Below are the code and all the weights of a small trained network. Each question names an input and a class and asks about switching units off, where a switched-off unit gives its printed mean instead of its output.

import numpy as np


def w(rows, s, z=0):
    codes = np.array(rows[::2]) - 128.0
    scale = np.full(codes.shape[1], s)
    scale[-1] = z or s
    return codes * scale


def f(y):
    return np.maximum(y, 0)


def log_softmax(a):
    a = a - a.max(-1, keepdims=True)
    return a - np.log(np.exp(a).sum(-1, keepdims=True))


def net(x, mask):
    res = np.array(x, float).reshape(1, 5) / 4 @ E
    y = f(res @ A[0][:, :-1].T + A[0][:, -1])
    res = res + np.where(mask, y, B[0][:, -1]) @ B[0][:, :-1]
    return log_softmax(res[-1] @ U[:, :-1].T + U[:, -1])


A, B = {}, {}
E = w([
[114,112,124,181,207,55,130],'x0',
[117,248,64,208,109,137,105],'x1',
[180,179,123,150,233,166,183],'x2',
[6,183,143,119,133,146,158],'x3',
[135,170,165,57,151,91,185],'x4',
],0.011)
A[0] = w([
[131,137,158,122,204,163,198,89],'N0',
[107,160,186,134,211,142,174,123],'N1',
[144,175,113,113,65,44,140,155],'N2',
[94,53,127,119,86,108,134,63],'N3',
[204,32,137,119,85,173,84,7],'N4',
[92,177,142,184,83,177,151,87],'N5',
[135,143,120,198,146,126,136,29],'N6',
[51,96,135,124,121,106,127,56],'N7',
[138,146,121,141,198,137,174,184],'N8',
[132,134,134,152,150,124,108,13],'N9',
[166,125,75,228,163,105,99,94],'N10',
[112,160,134,148,109,153,128,68],'N11',
[95,204,149,142,135,123,134,119],'N12',
[126,139,151,97,159,126,191,49],'N13',
[104,151,103,135,63,109,139,186],'N14',
[139,140,143,95,103,114,127,2],'N15',
[138,189,118,211,192,116,123,82],'N16',
[148,50,148,109,81,133,83,213],'N17',
[91,34,129,120,104,115,114,100],'N18',
[68,182,81,140,99,184,123,80],'N19',
[8,86,162,128,113,90,103,107],'N20',
[85,173,109,135,80,159,130,69],'N21',
[127,136,122,126,107,122,127,79],'N22',
[157,144,67,157,158,102,94,51],'N23',
[80,201,97,159,86,170,109,131],'N24',
],0.013,0.0048)
B[0] = w([
[108,169,96,89,137,126,186,213],'N0',
[132,165,83,69,131,105,177,218],'N1',
[129,160,197,101,80,82,84,179],'N2',
[105,131,184,173,148,140,155,192],'N3',
[195,118,115,173,138,203,172,238],'N4',
[107,91,59,78,156,181,74,202],'N5',
[134,113,88,148,118,99,112,175],'N6',
[71,121,148,127,132,91,122,175],'N7',
[127,168,83,118,118,96,165,217],'N8',
[133,142,109,146,136,124,122,139],'N9',
[125,129,77,217,92,84,110,232],'N10',
[129,127,113,116,148,132,105,160],'N11',
[170,141,89,80,125,141,106,199],'N12',
[127,155,152,91,128,129,174,178],'N13',
[131,119,184,85,149,150,70,189],'N14',
[144,140,153,118,109,143,140,140],'N15',
[111,150,44,144,94,76,103,236],'N16',
[136,103,183,185,143,187,147,245],'N17',
[102,113,152,179,164,140,165,210],'N18',
[114,100,82,69,166,168,77,215],'N19',
[9,75,159,125,155,84,123,221],'N20',
[127,118,137,81,164,181,70,189],'N21',
[137,137,151,131,147,127,113,135],'N22',
[118,120,110,157,100,94,120,184],'N23',
[139,102,96,96,151,167,43,235],'N24',
],0.011,0.013)
U = w([
[116,126,99,69,154,183,25,129],'0',
[32,78,217,170,156,139,152,138],'1',
[223,106,190,196,97,130,75,3],'2',
[153,170,239,68,53,91,93,186],'3',
[131,146,55,207,113,57,99,190],'4',
[254,90,159,189,141,219,183,125],'5',
[133,180,112,52,158,103,221,150],'6',
],0.0094,0.0035)

Each question gives the input, the list of numbers given to net, and the class t.
The units are the neurons (one row each of A and B). Each row of codes is followed by its name. A weight is (code - 128) times the scale printed after its matrix; where a second scale follows, it is the last column's (A, B and U).
mask holds one flag per neuron, in row order. A switched-off neuron (its flag False) gives its mean, the last column of its row in B, instead of its output. The means were averaged over made-up inputs and are rounded, as every weight is.
A unit's drop is (log p(t) with every unit on - log p(t) with that unit switched off) / (log p(t) with every unit on - log p(t) with every unit switched off).
The circuit of an input: a set's keep is (log p(t) with only the set's units on - log p(t) with every unit switched off) / (log p(t) with every unit on - log p(t) with every unit switched off). Starting from the 12 units with the biggest drops (on a tie, the unit counted first), units are removed one at a time, each time the one whose removal leaves the highest keep (on an exact tie, the one counted first), for as long as the keep stays at least 0.8.
circuit, biggest first: the units of the circuit, biggest drop first
unit that matters most: the unit with the biggest drop
k most important neurons: the k neurons with the biggest drops, biggest first
drop when u is switched off: that unit's drop, to one decimal
input [3,4,-5,3,8], class 3: circuit, biggest first : [N2]
input [7,8,-7,0,-5], class 0: 3 most important neurons : [N24, N14, N19]
input [-1,6,1,-5,8], class 3: circuit, biggest first : [N2, N5]
input [1,-1,4,-8,-3], class 5: 2 most important neurons : [N4, N20]
input [-5,-2,5,-4,3], class 6: 2 most important neurons : [N17, N0]
input [4,-3,5,-2,-1], class 6: 2 most important neurons : [N0, N1]
input [6,7,-4,1,2], class 0: 2 most important neurons : [N24, N14]
input [-2,3,7,-4,2], class 4: 2 most important neurons : [N16, N10]
input [-7,2,-8,-2,-2], class 5: 2 most important neurons : [N4, N17]
input [4,1,-8,0,-8], class 1: drop when N1 is switched off : 0.0
input [6,-8,2,5,2], class 6: drop when N1 is switched off : 0.2
input [2,-5,2,8,-1], class 6: drop when N17 is switched off : 0.1
input [2,-5,2,0,-2], class 5: drop when N20 is switched off : 0.4
input [5,-4,5,-4,-8], class 4: unit that matters most : N10
